Below are the code and all the weights of a small trained network. Each question names an input and a target symbol and asks about switching units off, where a switched-off unit gives its printed mean instead of its output.

import numpy as np


def w(rows, s, z=0):
    codes = np.array(rows[::2]) - 128.0
    scale = np.full(codes.shape[1], s)
    scale[-1] = z or s
    return codes * scale


def f(y):
    return np.maximum(y, 0)


def softmax(a):
    e = np.exp(a - a.max(-1, keepdims=True))
    return e / e.sum(-1, keepdims=True)


def log_softmax(a):
    a = a - a.max(-1, keepdims=True)
    return a - np.log(np.exp(a).sum(-1, keepdims=True))


def net(x, mask):
    ids = ['αβγδζηλμστφψω'.index(c) for c in x.split()]
    T = len(ids)
    res = E[ids] + P[:T]
    r = res
    for j in range(3):
        rows = slice(4 * j, 4 * j + 4)
        q, k, v = (r @ M[0][rows].T for M in (Q, K, V))
        z = softmax(np.where(np.tri(T) > 0, q @ k.T / 4**0.5, -1e9)) @ v
        o = O[0][rows]
        res = res + np.where(mask[j], z, o[:, -1]) @ o[:, :-1]
    y = f(res @ A[0][:, :-1].T + A[0][:, -1])
    res = res + np.where(mask[3:27], y, B[0][:, -1]) @ B[0][:, :-1]
    return log_softmax(res[-1] @ U[:, :-1].T + U[:, -1])


Q, K, V, O, A, B = {}, {}, {}, {}, {}, {}
E = w([
[215,128,90,166,137,179,155,111,93],'α',
[92,117,153,89,94,147,75,130,135],'β',
[164,183,153,130,108,168,119,200,55],'γ',
[131,156,207,205,157,121,92,172,67],'δ',
[120,191,180,117,83,166,91,133,110],'ζ',
[101,103,182,140,109,125,90,77,136],'η',
[80,140,91,126,101,206,143,200,110],'λ',
[135,170,149,162,109,151,75,144,95],'μ',
[202,54,137,105,144,82,120,123,110],'σ',
[116,164,146,135,96,220,119,98,131],'τ',
[148,141,146,146,250,164,103,185,189],'φ',
[164,137,134,232,155,169,136,106,94],'ψ',
[135,149,172,112,114,136,105,158,112],'ω',
],0.015)
P = w([
[222,65,178,175,11,183,192,181,140],'0',
[209,47,127,95,89,150,105,150,158],'1',
[169,80,151,89,114,156,104,123,135],'2',
[122,105,154,88,135,168,126,134,105],'3',
[91,107,159,75,153,168,120,115,87],'4',
[66,122,169,72,167,167,130,105,64],'5',
[46,147,172,53,176,177,134,114,44],'6',
[35,153,168,41,184,186,121,112,13],'7',
],0.011)
Q[0] = w([
[91,186,55,202,91,15,203,60,219],'head 1',
[133,114,210,120,112,157,117,133,77],'head 1',
[103,190,108,112,145,73,155,121,204],'head 1',
[173,69,143,123,92,184,97,139,123],'head 1',
[108,128,125,187,53,64,123,186,170],'head 2',
[144,100,221,12,125,188,128,139,38],'head 2',
[108,129,110,103,117,134,117,153,163],'head 2',
[105,146,136,150,143,137,140,170,99],'head 2',
[111,119,140,112,179,161,110,225,43],'head 3',
[113,117,87,161,133,198,69,69,94],'head 3',
[123,166,129,134,3,59,192,114,130],'head 3',
[126,142,177,189,164,142,43,121,130],'head 3',
],0.012)
K[0] = w([
[110,138,30,72,144,82,10,85,59],'head 1',
[190,190,154,144,107,151,219,162,190],'head 1',
[102,94,45,100,119,84,50,101,83],'head 1',
[136,157,157,194,85,93,185,166,82],'head 1',
[193,87,166,163,111,197,123,142,176],'head 2',
[84,163,76,119,206,109,146,83,76],'head 2',
[174,141,117,183,104,102,132,122,137],'head 2',
[155,140,158,84,149,137,155,52,117],'head 2',
[88,164,126,107,177,123,183,49,130],'head 3',
[94,128,188,59,189,76,184,179,106],'head 3',
[153,90,131,170,85,139,139,163,244],'head 3',
[126,121,70,92,123,140,164,118,94],'head 3',
],0.011)
V[0] = w([
[171,83,14,145,94,149,156,87,141],'head 1',
[142,131,183,21,68,29,173,126,187],'head 1',
[107,139,149,100,68,128,228,172,19],'head 1',
[190,134,53,135,87,75,31,198,120],'head 1',
[152,184,254,176,206,114,79,196,189],'head 2',
[153,150,92,122,203,161,180,175,186],'head 2',
[190,112,143,223,148,78,126,115,77],'head 2',
[144,106,97,124,169,212,111,164,241],'head 2',
[217,255,134,145,126,204,73,121,48],'head 3',
[166,129,108,238,172,121,167,60,134],'head 3',
[110,218,149,185,113,216,59,37,209],'head 3',
[35,146,91,112,66,187,166,129,125],'head 3',
],0.0086)
O[0] = w([
[138,139,98,127,117,143,24,140,75,134],'head 1',
[139,133,85,216,177,159,145,123,77,61],'head 1',
[104,178,102,170,144,80,99,19,183,161],'head 1',
[23,132,11,129,109,145,105,145,123,148],'head 1',
[166,112,72,103,114,151,176,76,111,254],'head 2',
[72,134,171,116,119,83,134,92,71,167],'head 2',
[83,147,145,93,121,160,98,111,162,146],'head 2',
[108,127,163,133,148,108,123,104,94,190],'head 2',
[80,56,151,120,121,98,128,118,183,220],'head 3',
[81,124,104,115,102,113,13,148,119,107],'head 3',
[161,54,107,155,112,137,33,77,141,118],'head 3',
[166,104,149,147,117,106,63,88,158,69],'head 3',
],0.011,0.0093)
A[0] = w([
[209,116,183,174,138,168,129,129,51,159],'neuron 1',
[144,164,95,138,131,115,206,113,180,138],'neuron 2',
[128,165,71,122,184,116,116,113,234,88],'neuron 3',
[154,124,134,100,207,155,125,161,100,31],'neuron 4',
[161,128,71,89,140,106,111,127,69,76],'neuron 5',
[245,130,127,179,188,163,147,145,117,93],'neuron 6',
[136,28,69,112,79,64,129,126,106,137],'neuron 7',
[153,132,125,99,122,44,104,105,95,72],'neuron 8',
[252,127,95,198,134,107,127,182,121,56],'neuron 9',
[73,121,214,93,56,76,188,57,135,27],'neuron 10',
[82,106,74,216,103,73,126,132,119,9],'neuron 11',
[128,50,118,192,108,132,105,111,178,132],'neuron 12',
[144,143,124,128,215,155,93,170,206,92],'neuron 13',
[95,96,91,168,62,54,198,82,85,125],'neuron 14',
[147,105,161,93,137,124,62,143,45,128],'neuron 15',
[147,82,149,224,126,55,95,126,104,110],'neuron 16',
[123,218,148,117,121,52,124,61,159,14],'neuron 17',
[93,114,46,2,92,172,161,61,137,115],'neuron 18',
[80,201,141,137,127,134,111,88,119,148],'neuron 19',
[122,149,159,119,189,164,92,178,215,204],'neuron 20',
[149,177,201,101,118,76,111,72,158,86],'neuron 21',
[74,169,183,169,157,228,119,128,111,137],'neuron 22',
[110,91,119,188,131,188,155,140,120,46],'neuron 23',
[64,78,112,78,110,144,146,60,130,114],'neuron 24',
],0.0095,0.011)
B[0] = w([
[87,90,100,168,109,162,109,90,84,165],'neuron 1',
[91,83,95,134,136,149,144,80,127,159],'neuron 2',
[160,94,157,102,68,177,128,137,100,152],'neuron 3',
[115,138,171,137,158,165,153,117,81,140],'neuron 4',
[89,117,113,128,158,130,94,108,167,135],'neuron 5',
[71,103,96,136,68,175,78,111,131,133],'neuron 6',
[210,143,124,109,128,140,158,134,145,163],'neuron 7',
[113,154,100,113,68,155,147,133,143,135],'neuron 8',
[7,85,43,87,120,158,128,164,116,129],'neuron 9',
[139,104,107,146,117,69,128,154,107,185],'neuron 10',
[100,83,141,94,100,86,118,156,139,129],'neuron 11',
[136,124,133,90,174,129,148,156,116,156],'neuron 12',
[235,144,79,135,25,107,172,214,144,132],'neuron 13',
[175,96,107,84,103,179,122,131,122,160],'neuron 14',
[155,97,83,110,153,122,71,111,96,171],'neuron 15',
[136,188,72,68,92,108,195,120,114,133],'neuron 16',
[89,115,146,77,127,162,157,166,51,140],'neuron 17',
[111,171,138,183,133,150,100,157,164,252],'neuron 18',
[132,118,70,97,104,104,146,109,149,166],'neuron 19',
[74,81,176,67,63,138,156,124,118,176],'neuron 20',
[89,136,109,152,122,99,187,126,91,152],'neuron 21',
[179,156,126,108,87,75,127,142,129,161],'neuron 22',
[103,104,140,68,159,126,210,170,166,130],'neuron 23',
[152,139,120,142,158,123,125,207,147,233],'neuron 24',
],0.012,0.016)
U = w([
[194,105,110,154,19,120,117,136,89,249],'α',
[219,63,127,69,171,82,140,42,140,12],'β',
[161,93,176,142,105,25,132,23,47,122],'γ',
[62,103,138,117,220,131,117,92,108,245],'δ',
[211,97,139,120,158,153,159,40,166,15],'ζ',
[139,172,150,183,131,167,133,149,222,89],'η',
[107,78,152,178,97,141,97,46,75,35],'λ',
[191,161,60,238,142,87,122,172,14,190],'μ',
[97,245,169,126,74,137,160,91,62,125],'σ',
[193,108,225,155,129,171,104,182,52,136],'τ',
[113,135,144,78,144,97,25,115,131,35],'φ',
[113,57,122,184,122,52,174,144,170,3],'ψ',
[93,113,173,89,126,2,64,161,90,22],'ω',
],0.0066,0.0065)

Each question gives the input, a string of symbols that net reads in full, and the target symbol t.
The units are the heads (4 rows each of Q, K, V and O) and the neurons (one row each of A and B). Each row of codes is followed by its name. A weight is (code - 128) times the scale printed after its matrix; where a second scale follows, it is the last column's (O, A, B and U).
mask holds one flag per unit, heads first, then neurons. A switched-off unit (its flag False) gives its mean, the last column of its rows in O or B, instead of its output. The means were averaged over made-up inputs and are rounded, as every weight is.
A unit's drop is (log p(t) with every unit on - log p(t) with that unit switched off) / (log p(t) with every unit on - log p(t) with every unit switched off).
The circuit of an input: a set's keep is (log p(t) with only the set's units on - log p(t) with every unit switched off) / (log p(t) with every unit on - log p(t) with every unit switched off). Starting from the 12 units with the biggest drops (on a tie, the unit counted first), units are removed one at a time, each time the one whose removal leaves the highest keep (on an exact tie, the one counted first), for as long as the keep stays at least 0.8.
circuit, biggest first: the units of the circuit, biggest drop first
most important unit: the unit with the biggest drop
top k neurons: the k neurons with the biggest drops, biggest first
input σ δ σ, target η: top neuron	neuron 18
input σ δ σ δ τ, target η: circuit, biggest first	neuron 18; head 2
input φ ζ η, target τ: circuit, biggest first	head 1; neuron 19; neuron 2
input φ φ σ μ δ δ φ, target η: circuit, biggest first	head 2; neuron 18; neuron 15
input γ φ φ τ α μ α δ, target α: circuit, biggest first	neuron 3; head 1; head 2; neuron 19
input δ τ φ ω, target ψ: circuit, biggest first	head 1; neuron 10
input γ ζ β φ τ σ β φ, target α: circuit, biggest first	neuron 3; head 1; neuron 13
input δ δ σ β, target ψ: circuit, biggest first	head 1; neuron 10
input δ σ γ λ τ γ δ, target ψ: circuit, biggest first	head 1; head 3; neuron 10
input τ φ γ φ ζ, target μ: top 2 neurons	neuron 20; neuron 21
input φ δ σ, target τ: circuit, biggest first	head 1; neuron 19
input φ τ δ σ α, target τ: circuit, biggest first	head 1; head 2
input σ φ γ μ φ φ δ, target μ: top 2 neurons	neuron 20; neuron 22
input φ φ α, target μ: most important unit	neuron 20
input φ α σ σ μ σ α, target σ: top 2 neurons	neuron 24; neuron 10
input ψ α φ λ φ, target γ: circuit, biggest first	head 2; head 3; neuron 21; head 1
input σ τ φ γ, target μ: top 2 neurons	neuron 20; neuron 3
input φ δ ζ, target η: circuit, biggest first	head 2; neuron 18; neuron 15
input γ δ φ, target α: top 4 neurons	neuron 3; neuron 13; neuron 19; neuron 17
input φ σ γ μ φ φ λ, target μ: most important unit	neuron 20
input γ σ τ σ τ τ δ, target α: top 2 neurons	neuron 3; neuron 16
input φ φ φ σ μ τ μ μ, target τ: top 3 neurons	neuron 19; neuron 12; neuron 2
input σ φ μ τ φ φ φ α, target μ: top 2 neurons	neuron 20; neuron 22
input τ φ φ φ, target μ: top 2 neurons	neuron 20; neuron 21
